Below is a small trained network, with its code and all its weights. Each question gives an input and a class and asks what happens when units are switched off, that is, made to give their printed mean instead of their output.

import numpy as np


def w(rows, s, z=0):
    codes = np.array(rows[::2]) - 128.0
    scale = np.full(codes.shape[1], s)
    scale[-1] = z or s
    return codes * scale


def norm(h):
    return h / np.sqrt((h * h).mean(-1, keepdims=True) + 1e-5)


def f(y):
    return np.maximum(y, 0)


def log_softmax(a):
    a = a - a.max(-1, keepdims=True)
    return a - np.log(np.exp(a).sum(-1, keepdims=True))


def net(x, mask):
    res = np.array(x, float).reshape(1, 2) / 4 @ E
    u = 0
    for l in range(3):
        y = f(norm(res) @ A[l][:, :-1].T + A[l][:, -1])
        res = res + np.where(mask[u : u + 3], y, B[l][:, -1]) @ B[l][:, :-1]
        u += 3
    return log_softmax(norm(res)[-1] @ U[:, :-1].T + U[:, -1])


A, B = {}, {}
E = w([
[94,127,78,64,92,85,117,11,77,72],'x0',
[72,69,146,174,90,55,118,121,115,106],'x1',
],0.011)
A[0] = w([
[143,114,135,107,136,95,98,48,53,74,123],'0.n0',
[146,170,57,65,154,154,116,103,102,118,5],'0.n1',
[101,103,62,99,65,130,146,28,11,83,130],'0.n2',
],0.012,0.0023)
B[0] = w([
[66,170,92,135,119,71,116,246,112,130,207],'0.n0',
[163,206,89,89,91,141,155,64,55,194,197],'0.n1',
[11,118,92,188,85,83,116,179,70,109,251],'0.n2',
],0.013,0.016)
A[1] = w([
[143,124,162,153,179,150,109,112,254,80,18],'1.n0',
[87,196,87,115,145,86,125,137,86,10,187],'1.n1',
[166,123,147,132,176,145,123,155,222,158,4],'1.n2',
],0.0084,0.004)
B[1] = w([
[166,22,106,186,147,165,126,70,85,114,152],'1.n0',
[148,5,33,210,149,156,91,176,143,43,254],'1.n1',
[163,89,110,125,119,141,103,132,126,102,182],'1.n2',
],0.013,0.0081)
A[2] = w([
[155,147,148,152,93,155,100,135,111,142,102],'2.n0',
[132,123,109,120,98,91,138,110,146,107,43],'2.n1',
[5,117,129,142,68,70,107,103,80,113,254],'2.n2',
],0.016,0.0028)
B[2] = w([
[125,127,187,141,115,39,99,102,140,36,148],'2.n0',
[117,124,68,12,25,83,127,182,200,143,133],'2.n1',
[27,145,9,73,59,155,112,163,16,241,249],'2.n2',
],0.012,0.023)
U = w([
[161,43,190,166,165,141,102,156,172,77,165],'0',
[101,123,170,111,135,148,168,74,160,148,4],'1',
[197,248,168,84,130,180,153,66,117,147,94],'2',
[42,133,85,123,91,146,135,155,83,188,210],'3',
],0.017,0.0046)

Each question gives the input, the list of numbers given to net, and the class t.
The units are the neurons (one row each of A and B). Each row of codes is followed by its name. A weight is (code - 128) times the scale printed after its matrix; where a second scale follows, it is the last column's (A, B and U).
mask holds one flag per neuron, layer by layer. A switched-off neuron (its flag False) gives its mean, the last column of its row in B, instead of its output. The means were averaged over made-up inputs and are rounded, as every weight is.
A unit's drop is (log p(t) with every unit on - log p(t) with that unit switched off) / (log p(t) with every unit on - log p(t) with every unit switched off).
The circuit of an input: a set's keep is (log p(t) with only the set's units on - log p(t) with every unit switched off) / (log p(t) with every unit on - log p(t) with every unit switched off). Starting from all 9 units, units are removed one at a time, each time the one whose removal leaves the highest keep (on an exact tie, the one counted first), for as long as the keep stays at least 0.8.
units of the circuit, in order: the units of the circuit, biggest drop first
unit that matters most: the unit with the biggest drop
k most important neurons: the k neurons with the biggest drops, biggest first
top k neurons in layer l: the k neurons of layer l with the biggest drops, biggest first
drop when u is switched off: that unit's drop, to one decimal
input [-8,4], class 0: unit that matters most -> 0.n2
input [-2,-5], class 2: units of the circuit, in order -> (0.n2 2.n2 0.n0)
input [-5,0], class 0: units of the circuit, in order -> (0.n2 2.n2)
input [-2,1], class 0: units of the circuit, in order -> (2.n2 0.n2 0.n0)
input [-3,-8], class 2: units of the circuit, in order -> (0.n2 2.n2)
input [-1,-4], class 2: units of the circuit, in order -> (0.n2 2.n2 0.n0)
input [-6,-7], class 0: 2 most important neurons -> (2.n2 0.n1)
input [-6,-5], class 0: units of the circuit, in order -> (2.n2 0.n2)
input [-3,2], class 0: units of the circuit, in order -> (2.n2 0.n2 0.n0)
input [-8,1], class 0: units of the circuit, in order -> (0.n2 2.n2)
input [1,-4], class 2: 2 most important neurons -> (0.n2 2.n2)
input [-6,3], class 0: 3 most important neurons -> (0.n2 2.n2 0.n0)
input [-2,-4], class 2: 4 most important neurons -> (0.n2 2.n2 0.n0 1.n1)
input [-1,-6], class 2: top neuron in layer 2 -> (2.n2)
input [0,-2], class 2: 3 most important neurons -> (0.n2 2.n2 0.n0)
input [2,-7], class 2: top 2 neurons in layer 0 -> (0.n2 0.n1)
input [-5,2], class 0: 2 most important neurons -> (0.n2 2.n2)
input [-8,2], class 0: drop when 2.n2 is switched off -> 0.9
input [0,-4], class 2: drop when 0.n2 is switched off -> 0.8
input [-4,2], class 0: drop when 2.n2 is switched off -> 1.0
